Below is a small trained network, with its code and all its weights. Each question gives an input and a target symbol and asks what happens when units are switched off, that is, made to give their printed mean instead of their output.

import numpy as np


def w(rows, s, z=0):
    codes = np.array(rows[::2]) - 128.0
    scale = np.full(codes.shape[1], s)
    scale[-1] = z or s
    return codes * scale


def f(y):
    return np.maximum(y, 0)


def softmax(a):
    e = np.exp(a - a.max(-1, keepdims=True))
    return e / e.sum(-1, keepdims=True)


def log_softmax(a):
    a = a - a.max(-1, keepdims=True)
    return a - np.log(np.exp(a).sum(-1, keepdims=True))


def net(x, mask):
    ids = ['βγδεζλξπτψω'.index(c) for c in x.split()]
    T = len(ids)
    res = E[ids] + P[:T]
    r = res
    for j in range(2):
        rows = slice(2 * j, 2 * j + 2)
        q, k, v = (r @ M[0][rows].T for M in (Q, K, V))
        z = softmax(np.where(np.tri(T) > 0, q @ k.T / 2**0.5, -1e9)) @ v
        o = O[0][rows]
        res = res + np.where(mask[j], z, o[:, -1]) @ o[:, :-1]
    y = f(res @ A[0][:, :-1].T + A[0][:, -1])
    res = res + np.where(mask[2:18], y, B[0][:, -1]) @ B[0][:, :-1]
    return log_softmax(res[-1] @ U[:, :-1].T + U[:, -1])


Q, K, V, O, A, B = {}, {}, {}, {}, {}, {}
E = w([
[162,128,128,151],'β',
[137,152,108,148],'γ',
[121,104,121,136],'δ',
[143,183,136,81],'ε',
[138,100,156,96],'ζ',
[110,103,135,110],'λ',
[152,252,102,120],'ξ',
[99,118,129,105],'π',
[134,227,123,90],'τ',
[137,124,156,72],'ψ',
[168,204,97,147],'ω',
],0.024)
P = w([
[150,143,192,155],'0',
[8,172,143,156],'1',
[163,128,104,111],'2',
[3,171,140,159],'3',
[167,126,78,97],'4',
[1,166,139,158],'5',
[171,121,51,83],'6',
],0.018)
Q[0] = w([
[232,83,4,88],'h1',
[105,99,148,158],'h1',
[126,132,105,71],'h2',
[172,192,109,123],'h2',
],0.016)
K[0] = w([
[104,93,8,74],'h1',
[64,92,157,181],'h1',
[220,100,47,111],'h2',
[182,149,133,129],'h2',
],0.014)
V[0] = w([
[109,120,216,4],'h1',
[168,51,149,204],'h1',
[143,138,139,185],'h2',
[87,129,102,119],'h2',
],0.015)
O[0] = w([
[153,148,141,48,253],'h1',
[133,115,5,117,18],'h1',
[137,138,135,108,114],'h2',
[151,174,128,91,126],'h2',
],0.015,0.0043)
A[0] = w([
[182,146,116,64,130],'n1',
[173,33,91,160,143],'n2',
[189,163,116,149,162],'n3',
[149,4,148,94,138],'n4',
[132,132,67,161,113],'n5',
[15,122,165,111,9],'n6',
[81,174,130,163,72],'n7',
[121,131,42,83,1],'n8',
[193,165,199,167,60],'n9',
[38,91,129,91,149],'n10',
[209,27,117,128,56],'n11',
[109,39,161,96,202],'n12',
[238,150,127,66,126],'n13',
[211,27,161,140,62],'n14',
[43,138,145,105,43],'n15',
[129,20,122,91,194],'n16',
],0.013,0.0079)
B[0] = w([
[127,117,177,152,236],'n1',
[60,40,183,120,149],'n2',
[94,153,121,109,167],'n3',
[123,159,44,53,170],'n4',
[166,159,99,148,164],'n5',
[186,75,126,135,177],'n6',
[108,70,150,100,184],'n7',
[162,14,179,69,175],'n8',
[138,131,52,105,229],'n9',
[91,228,127,156,185],'n10',
[232,249,160,179,150],'n11',
[105,138,66,122,181],'n12',
[111,95,156,195,253],'n13',
[195,106,145,103,148],'n14',
[192,102,84,159,177],'n15',
[118,110,96,107,175],'n16',
],0.011,0.014)
U = w([
[194,22,119,217,50],'β',
[42,35,138,222,217],'γ',
[94,5,51,144,124],'δ',
[74,114,194,187,129],'ε',
[223,91,71,107,2],'ζ',
[54,107,48,96,175],'λ',
[79,217,99,122,99],'ξ',
[7,121,113,106,218],'π',
[175,143,143,170,76],'τ',
[62,2,158,101,131],'ψ',
[106,155,59,211,199],'ω',
],0.0093,0.0036)

Each question gives the input, a string of symbols that net reads in full, and the target symbol t.
The units are the heads (2 rows each of Q, K, V and O) and the neurons (one row each of A and B). Each row of codes is followed by its name. A weight is (code - 128) times the scale printed after its matrix; where a second scale follows, it is the last column's (O, A, B and U).
mask holds one flag per unit, heads first, then neurons. A switched-off unit (its flag False) gives its mean, the last column of its rows in O or B, instead of its output. The means were averaged over made-up inputs and are rounded, as every weight is.
A unit's drop is (log p(t) with every unit on - log p(t) with that unit switched off) / (log p(t) with every unit on - log p(t) with every unit switched off).
The circuit of an input: a set's keep is (log p(t) with only the set's units on - log p(t) with every unit switched off) / (log p(t) with every unit on - log p(t) with every unit switched off). Starting from the 12 units with the biggest drops (on a tie, the unit counted first), units are removed one at a time, each time the one whose removal leaves the highest keep (on an exact tie, the one counted first), for as long as the keep stays at least 0.8.
circuit, biggest first: the units of the circuit, biggest drop first
unit that matters most: the unit with the biggest drop
k most important neurons: the k neurons with the biggest drops, biggest first
which heads matter: for each layer, one digit per head in row order, 1 if its drop is at least 0.15 and else 0, layers parted by /
input ψ ζ ζ ω, target ε: which heads matter -> 10
input τ ω ψ ξ τ τ, target ζ: which heads matter -> 10
input ζ ξ ξ τ, target ψ: circuit, biggest first -> (n8; h1; n1)
input β π λ ξ ω ξ, target δ: circuit, biggest first -> (n8; h1)
input ξ ζ λ ζ ω ζ, target β: unit that matters most -> n6
input ε γ ξ ξ τ, target τ: circuit, biggest first -> (n9; h1; n13)
input ε π λ ψ, target τ: which heads matter -> 10
input ε ω ε β λ ζ λ, target λ: circuit, biggest first -> (n4; n6)
input τ ζ ζ γ, target ζ: circuit, biggest first -> (h1; n6; n9; n13)
input γ β τ γ ω π, target ω: circuit, biggest first -> (n10; h1)
input ζ δ γ λ, target ψ: which heads matter -> 11
input τ ω β π ξ ε, target ζ: 3 most important neurons -> (n6; n15; n9)
input δ β ζ ω, target λ: circuit, biggest first -> (h1; n13)
input ε ε β ε π δ, target τ: 2 most important neurons -> (n6; n15)
input ψ ζ ξ ζ δ ζ, target ε: which heads matter -> 11
input π ψ τ ω ψ ζ, target ξ: circuit, biggest first -> (n10; n13)
input ζ ψ ζ ζ π ξ, target ψ: unit that matters most -> n8
input ξ ω δ δ ε ξ, target β: which heads matter -> 10
input λ ζ λ, target λ: circuit, biggest first -> (n4; n12; n8)
input τ ω β ω τ π, target ζ: unit that matters most -> n6
input β τ π ξ ψ τ, target δ: 2 most important neurons -> (n8; n7)
input ε λ ξ ξ τ λ, target τ: 3 most important neurons -> (n6; n15; n10)
